Here is a tiny trained network, its code and every weight. The questions are about switching its units off for an input and a target symbol, where a switched-off unit gives its printed mean instead of its output.

import numpy as np


def w(rows, s, z=0):
    codes = np.array(rows[::2]) - 128.0
    scale = np.full(codes.shape[1], s)
    scale[-1] = z or s
    return codes * scale


def f(y):
    return np.maximum(y, 0)


def softmax(a):
    e = np.exp(a - a.max(-1, keepdims=True))
    return e / e.sum(-1, keepdims=True)


def log_softmax(a):
    a = a - a.max(-1, keepdims=True)
    return a - np.log(np.exp(a).sum(-1, keepdims=True))


def net(x, mask):
    ids = ['Ψαβγηξστφ'.index(c) for c in x.split()]
    T = len(ids)
    res = E[ids] + P[:T]
    u = 0
    for l in range(2):
        r = res
        for j in range(3):
            rows = slice(2 * j, 2 * j + 2)
            q, k, v = (r @ M[l][rows].T for M in (Q, K, V))
            z = softmax(np.where(np.tri(T) > 0, q @ k.T / 2**0.5, -1e9)) @ v
            o = O[l][rows]
            res = res + np.where(mask[u + j], z, o[:, -1]) @ o[:, :-1]
        u += 3
        y = f(res @ A[l][:, :-1].T + A[l][:, -1])
        res = res + np.where(mask[u : u + 16], y, B[l][:, -1]) @ B[l][:, :-1]
        u += 16
    return log_softmax(res[-1] @ U[:, :-1].T + U[:, -1])


Q, K, V, O, A, B = {}, {}, {}, {}, {}, {}
E = w([
[207,130,73,195],'Ψ',
[135,219,14,208],'α',
[192,73,83,90],'β',
[155,31,27,43],'γ',
[205,156,97,186],'η',
[72,249,33,134],'ξ',
[34,124,59,86],'σ',
[195,59,29,115],'τ',
[96,205,161,77],'φ',
],0.011)
P = w([
[253,139,152,250],'0',
[202,101,198,231],'1',
[175,94,206,209],'2',
[160,91,206,169],'3',
[147,98,203,138],'4',
[136,102,201,112],'5',
[127,107,195,86],'6',
[115,110,188,62],'7',
[109,115,186,41],'8',
],0.0054)
Q[0] = w([
[112,163,147,141],'0.h0',
[135,92,178,109],'0.h0',
[71,234,159,166],'0.h1',
[163,118,49,157],'0.h1',
[24,150,173,131],'0.h2',
[151,4,174,61],'0.h2',
],0.02)
K[0] = w([
[123,169,161,144],'0.h0',
[175,130,152,85],'0.h0',
[49,207,162,138],'0.h1',
[181,103,118,219],'0.h1',
[4,205,163,63],'0.h2',
[214,11,122,7],'0.h2',
],0.017)
V[0] = w([
[76,137,254,110],'0.h0',
[229,211,108,48],'0.h0',
[175,179,126,103],'0.h1',
[253,222,144,43],'0.h1',
[198,133,191,189],'0.h2',
[163,125,172,163],'0.h2',
],0.0083)
O[0] = w([
[202,84,173,13,2],'0.h0',
[38,83,181,141,149],'0.h0',
[124,95,128,165,167],'0.h1',
[84,68,184,255,168],'0.h1',
[38,111,154,92,45],'0.h2',
[60,128,137,97,69],'0.h2',
],0.006,0.0025)
A[0] = w([
[254,195,141,176,93],'0.n0',
[44,75,117,105,126],'0.n1',
[43,99,156,83,135],'0.n2',
[74,47,102,86,61],'0.n3',
[245,146,153,191,61],'0.n4',
[172,108,112,162,94],'0.n5',
[115,159,113,47,39],'0.n6',
[233,212,201,137,150],'0.n7',
[112,87,221,21,3],'0.n8',
[97,159,116,29,108],'0.n9',
[154,128,116,132,50],'0.n10',
[180,232,167,187,101],'0.n11',
[197,47,140,169,156],'0.n12',
[151,141,195,144,98],'0.n13',
[123,98,214,50,20],'0.n14',
[241,183,82,139,111],'0.n15',
],0.01,0.0049)
B[0] = w([
[85,93,181,184,175],'0.n0',
[161,182,120,158,188],'0.n1',
[183,180,118,155,201],'0.n2',
[149,188,136,183,156],'0.n3',
[139,36,141,124,150],'0.n4',
[188,109,114,102,155],'0.n5',
[136,114,185,49,146],'0.n6',
[101,128,197,103,198],'0.n7',
[4,115,39,121,155],'0.n8',
[109,146,133,39,199],'0.n9',
[147,134,148,134,128],'0.n10',
[76,109,212,105,251],'0.n11',
[139,66,154,52,192],'0.n12',
[163,179,148,101,166],'0.n13',
[54,122,47,100,154],'0.n14',
[69,65,108,149,204],'0.n15',
],0.021,0.0029)
Q[1] = w([
[132,172,123,164],'1.h0',
[56,225,99,79],'1.h0',
[158,43,133,149],'1.h1',
[241,125,79,112],'1.h1',
[129,2,135,104],'1.h2',
[231,111,186,56],'1.h2',
],0.041)
K[1] = w([
[113,148,128,165],'1.h0',
[172,254,155,122],'1.h0',
[171,94,218,43],'1.h1',
[207,66,138,158],'1.h1',
[128,9,103,104],'1.h2',
[225,132,114,72],'1.h2',
],0.038)
V[1] = w([
[221,132,115,255],'1.h0',
[120,127,105,122],'1.h0',
[86,74,153,150],'1.h1',
[99,110,100,160],'1.h1',
[99,43,141,59],'1.h2',
[168,152,152,194],'1.h2',
],0.005)
O[1] = w([
[2,13,95,53,13],'1.h0',
[147,146,135,181,102],'1.h0',
[127,157,171,52,239],'1.h1',
[98,153,132,96,180],'1.h1',
[127,252,135,123,251],'1.h2',
[46,53,68,131,98],'1.h2',
],0.0026,0.003)
A[1] = w([
[178,92,98,133,58],'1.n0',
[102,172,54,114,57],'1.n1',
[140,57,115,156,100],'1.n2',
[196,114,169,176,111],'1.n3',
[158,114,21,144,158],'1.n4',
[133,117,108,58,121],'1.n5',
[167,110,37,250,75],'1.n6',
[133,141,88,89,1],'1.n7',
[135,81,147,118,125],'1.n8',
[169,119,137,143,81],'1.n9',
[165,171,175,136,18],'1.n10',
[134,120,67,184,165],'1.n11',
[161,143,117,190,72],'1.n12',
[175,99,131,117,118],'1.n13',
[116,136,35,168,88],'1.n14',
[182,115,47,154,144],'1.n15',
],0.014,0.009)
B[1] = w([
[119,201,98,202,152],'1.n0',
[211,177,116,159,213],'1.n1',
[204,135,106,173,194],'1.n2',
[111,132,109,88,168],'1.n3',
[30,140,103,150,226],'1.n4',
[119,87,67,148,254],'1.n5',
[146,13,69,221,171],'1.n6',
[171,63,220,74,143],'1.n7',
[133,99,175,103,207],'1.n8',
[105,90,97,137,134],'1.n9',
[225,143,150,254,162],'1.n10',
[143,122,158,40,190],'1.n11',
[115,131,118,84,137],'1.n12',
[159,138,151,177,175],'1.n13',
[123,42,189,100,179],'1.n14',
[99,160,188,107,194],'1.n15',
],0.024,0.0048)
U = w([
[133,118,92,185,1],'Ψ',
[211,100,67,58,102],'α',
[68,191,15,166,119],'β',
[61,87,51,43,178],'γ',
[172,234,173,101,113],'η',
[138,126,206,3,65],'ξ',
[169,105,166,78,54],'σ',
[24,206,165,54,195],'τ',
[105,91,186,180,201],'φ',
],0.0052,0.0084)

Each question gives the input, a string of symbols that net reads in full, and the target symbol t.
The units are the heads (2 rows each of Q, K, V and O) and the neurons (one row each of A and B). Each row of codes is followed by its name. A weight is (code - 128) times the scale printed after its matrix; where a second scale follows, it is the last column's (O, A, B and U).
mask holds one flag per unit, layer by layer, with each layer's heads first. A switched-off unit (its flag False) gives its mean, the last column of its rows in O or B, instead of its output. The means were averaged over made-up inputs and are rounded, as every weight is.
A unit's drop is (log p(t) with every unit on - log p(t) with that unit switched off) / (log p(t) with every unit on - log p(t) with every unit switched off).
The circuit of an input: a set's keep is (log p(t) with only the set's units on - log p(t) with every unit switched off) / (log p(t) with every unit on - log p(t) with every unit switched off). Starting from the 12 units with the biggest drops (on a tie, the unit counted first), units are removed one at a time, each time the one whose removal leaves the highest keep (on an exact tie, the one counted first), for as long as the keep stays at least 0.8.
circuit, biggest first: the units of the circuit, biggest drop first
most important unit: the unit with the biggest drop
top k neurons: the k neurons with the biggest drops, biggest first
k most important neurons of layer l: the k neurons of layer l with the biggest drops, biggest first
heads that matter: for each layer, one digit per head in row order, 1 if its drop is at least 0.15 and else 0, layers parted by /
input β σ σ σ σ ξ β φ τ, target τ: heads that matter => 101 / 000
input ξ φ φ ξ σ ξ σ, target τ: 3 most important neurons of layer 1 => 1.n4, 1.n15, 1.n6
input η σ σ ξ β σ β σ α, target φ: most important unit => 0.h2
input σ Ψ σ φ φ σ, target η: heads that matter => 110 / 000
input φ φ ξ φ Ψ φ τ φ, target α: 2 most important neurons of layer 0 => 0.n14, 0.n8
input α σ ξ σ, target τ: 2 most important neurons of layer 0 => 0.n11, 0.n15
input σ γ φ σ ξ σ ξ σ α, target φ: circuit, biggest first => 0.h2, 0.n15, 0.n0, 0.n11
input σ φ σ ξ σ σ σ σ φ, target γ: circuit, biggest first => 0.h0, 1.n5, 0.n9
input σ σ β, target α: 3 most important neurons of layer 0 => 0.n12, 0.n11, 0.n2
input φ ξ γ, target β: 4 most important neurons of layer 1 => 1.n0, 1.n4, 1.n5, 1.n14
input σ σ σ φ, target η: top 2 neurons => 1.n10, 0.n7
input σ η φ σ σ φ, target γ: top 2 neurons => 0.n8, 1.n5
input ξ α α γ, target β: circuit, biggest first => 0.n11, 1.n0, 1.n4, 0.n7
input σ φ φ σ φ φ σ φ, target α: most important unit => 0.h0
input Ψ σ σ φ α σ φ σ, target η: heads that matter => 010 / 100
input σ ξ σ α ξ σ, target β: 4 most important neurons of layer 0 => 0.n9, 0.n11, 0.n15, 0.n7
input σ ξ η σ φ, target η: heads that matter => 001 / 100
input φ γ σ φ γ σ η τ φ, target β: circuit, biggest first => 0.h0, 0.n8, 0.n14, 1.n1
input σ σ σ γ α τ γ, target τ: heads that matter => 100 / 001
input σ σ σ σ σ φ φ σ σ, target α: top neuron => 1.n5
input σ γ φ η α φ σ σ α, target τ: 2 most important neurons of layer 0 => 0.n11, 0.n4
input φ σ ξ β, target α: 2 most important neurons of layer 0 => 0.n12, 0.n11
input σ σ φ ξ γ η σ, target β: top 3 neurons => 0.n9, 0.n11, 0.n7
input σ σ ξ σ σ σ, target α: top 2 neurons => 0.n9, 0.n11
input φ ξ η φ σ φ, target β: 3 most important neurons of layer 0 => 0.n8, 0.n14, 0.n7
